Here is a tiny trained network, its code and every weight. The questions are about switching its units off for an input and a class, where a switched-off unit gives its printed mean instead of its output.

import numpy as np


def w(rows, s, z=0):
    codes = np.array(rows[::2]) - 128.0
    scale = np.full(codes.shape[1], s)
    scale[-1] = z or s
    return codes * scale


def norm(h):
    return h / np.sqrt((h * h).mean(-1, keepdims=True) + 1e-5)


def f(y):
    return np.maximum(y, 0)


def log_softmax(a):
    a = a - a.max(-1, keepdims=True)
    return a - np.log(np.exp(a).sum(-1, keepdims=True))


def net(x, mask):
    res = np.array(x, float).reshape(1, 8) / 4 @ E
    u = 0
    for l in range(3):
        y = f(norm(res) @ A[l][:, :-1].T + A[l][:, -1])
        res = res + np.where(mask[u : u + 4], y, B[l][:, -1]) @ B[l][:, :-1]
        u += 4
    return log_softmax(norm(res)[-1] @ U[:, :-1].T + U[:, -1])


A, B = {}, {}
E = w([
[105,65,116,121,46,107,111,29,124,90],'x0',
[153,92,93,117,96,164,7,129,137,114],'x1',
[234,118,135,137,136,120,38,209,98,126],'x2',
[63,151,158,255,177,103,84,217,118,155],'x3',
[113,191,47,142,128,91,197,111,140,198],'x4',
[84,119,12,70,102,178,175,155,251,12],'x5',
[183,85,43,177,43,147,176,67,92,70],'x6',
[185,38,65,165,211,140,132,141,108,178],'x7',
],0.0077)
A[0] = w([
[91,154,157,126,185,210,197,135,197,139,170],'L0N1',
[169,153,139,180,221,254,206,134,48,63,11],'L0N2',
[121,140,149,95,135,126,97,133,227,118,8],'L0N3',
[118,233,152,141,220,75,166,86,123,121,20],'L0N4',
],0.0068,0.0017)
B[0] = w([
[24,118,83,57,160,33,147,128,180,148,252],'L0N1',
[133,43,121,124,10,33,119,254,179,166,204],'L0N2',
[147,248,121,92,190,130,106,87,132,68,188],'L0N3',
[61,143,166,131,95,81,202,119,135,167,239],'L0N4',
],0.0094,0.0038)
A[1] = w([
[168,146,134,73,99,141,153,29,163,77,31],'L1N1',
[147,217,205,183,134,110,172,152,73,170,1],'L1N2',
[104,70,165,133,153,93,102,157,136,167,20],'L1N3',
[157,88,128,2,17,188,142,42,179,110,10],'L1N4',
],0.0087,0.0044)
B[1] = w([
[232,102,60,78,117,74,115,101,29,107,207],'L1N1',
[121,195,136,231,125,142,152,192,4,110,207],'L1N2',
[145,124,148,71,48,152,99,130,114,143,178],'L1N3',
[171,210,98,4,76,148,168,170,2,31,254],'L1N4',
],0.0088,0.006)
A[2] = w([
[102,64,84,142,20,197,162,1,130,67,41],'L2N1',
[197,102,232,143,171,133,4,78,97,155,3],'L2N2',
[97,188,84,90,191,147,69,156,139,108,112],'L2N3',
[171,63,53,156,171,135,105,165,154,134,92],'L2N4',
],0.0088,0.0047)
B[2] = w([
[106,119,115,182,111,93,85,55,159,84,253],'L2N1',
[71,16,155,45,105,236,108,113,104,156,240],'L2N2',
[127,106,183,176,196,167,103,118,129,87,227],'L2N3',
[244,176,118,139,124,204,141,96,167,157,200],'L2N4',
],0.011,0.004)
U = w([
[178,99,119,130,98,100,180,203,188,164,102],'0',
[177,162,80,41,82,114,152,82,54,60,251],'1',
[108,179,159,100,222,184,64,165,218,64,14],'2',
[252,113,57,165,148,200,110,129,148,160,61],'3',
[114,112,100,211,80,114,99,38,155,88,38],'4',
[134,66,210,97,112,207,63,143,66,161,149],'5',
[114,184,204,200,121,94,134,176,28,181,148],'6',
[60,173,125,93,191,74,225,80,191,188,195],'7',
],0.018,0.0026)

Each question gives the input, the list of numbers given to net, and the class t.
The units are the neurons (one row each of A and B). Each row of codes is followed by its name. A weight is (code - 128) times the scale printed after its matrix; where a second scale follows, it is the last column's (A, B and U).
mask holds one flag per neuron, layer by layer. A switched-off neuron (its flag False) gives its mean, the last column of its row in B, instead of its output. The means were averaged over made-up inputs and are rounded, as every weight is.
A unit's drop is (log p(t) with every unit on - log p(t) with that unit switched off) / (log p(t) with every unit on - log p(t) with every unit switched off).
The circuit of an input: a set's keep is (log p(t) with only the set's units on - log p(t) with every unit switched off) / (log p(t) with every unit on - log p(t) with every unit switched off). Starting from all 12 units, units are removed one at a time, each time the one whose removal leaves the highest keep (on an exact tie, the one counted first), for as long as the keep stays at least 0.8.
units of the circuit, in order: the units of the circuit, biggest drop first
k most important neurons: the k neurons with the biggest drops, biggest first
k most important neurons of layer l: the k neurons of layer l with the biggest drops, biggest first
drop when u is switched off: that unit's drop, to one decimal
input [2,-1,-2,-2,2,6,-5,0], class 7: units of the circuit, in order : L0N1
input [-4,6,3,8,-5,6,6,-1], class 3: units of the circuit, in order : L2N4, L1N4
input [3,-7,0,8,-7,5,3,-4], class 2: 3 most important neurons : L1N1, L0N4, L2N1
input [-6,-3,-5,-7,-7,-5,-5,-5], class 7: units of the circuit, in order : L0N1, L1N4
input [-4,1,2,-3,-3,2,-1,-3], class 2: units of the circuit, in order : L2N3, L0N3
input [-2,7,5,-2,7,-5,0,-8], class 6: 2 most important neurons of layer 1 : L1N2, L1N3
input [-1,0,-3,0,-2,0,-5,-6], class 7: 2 most important neurons of layer 0 : L0N4, L0N1
input [3,1,3,8,3,-2,8,2], class 3: units of the circuit, in order : L2N4, L0N4, L1N4
input [6,5,-2,7,-4,6,2,8], class 3: 2 most important neurons : L2N4, L0N4
input [0,-3,3,7,-4,-8,-8,8], class 5: 2 most important neurons of layer 1 : L1N3, L1N4
input [-8,-5,2,0,-6,4,3,-8], class 2: 2 most important neurons : L0N3, L2N3
input [-3,1,-3,0,8,-4,6,-3], class 6: drop when L0N2 is switched off : 0.0
input [-7,-6,-2,-7,6,4,5,-1], class 7: drop when L2N4 is switched off : 0.1
input [-5,1,2,-6,5,-3,-6,-4], class 6: units of the circuit, in order : L1N2
input [-8,-8,5,-7,-7,-2,0,-7], class 6: drop when L1N4 is switched off : 0.1
input [0,5,6,2,4,-7,1,2], class 5: drop when L2N2 is switched off : 1.0
input [-4,5,-1,6,-7,-8,-4,-6], class 5: 2 most important neurons of layer 1 : L1N4, L1N3
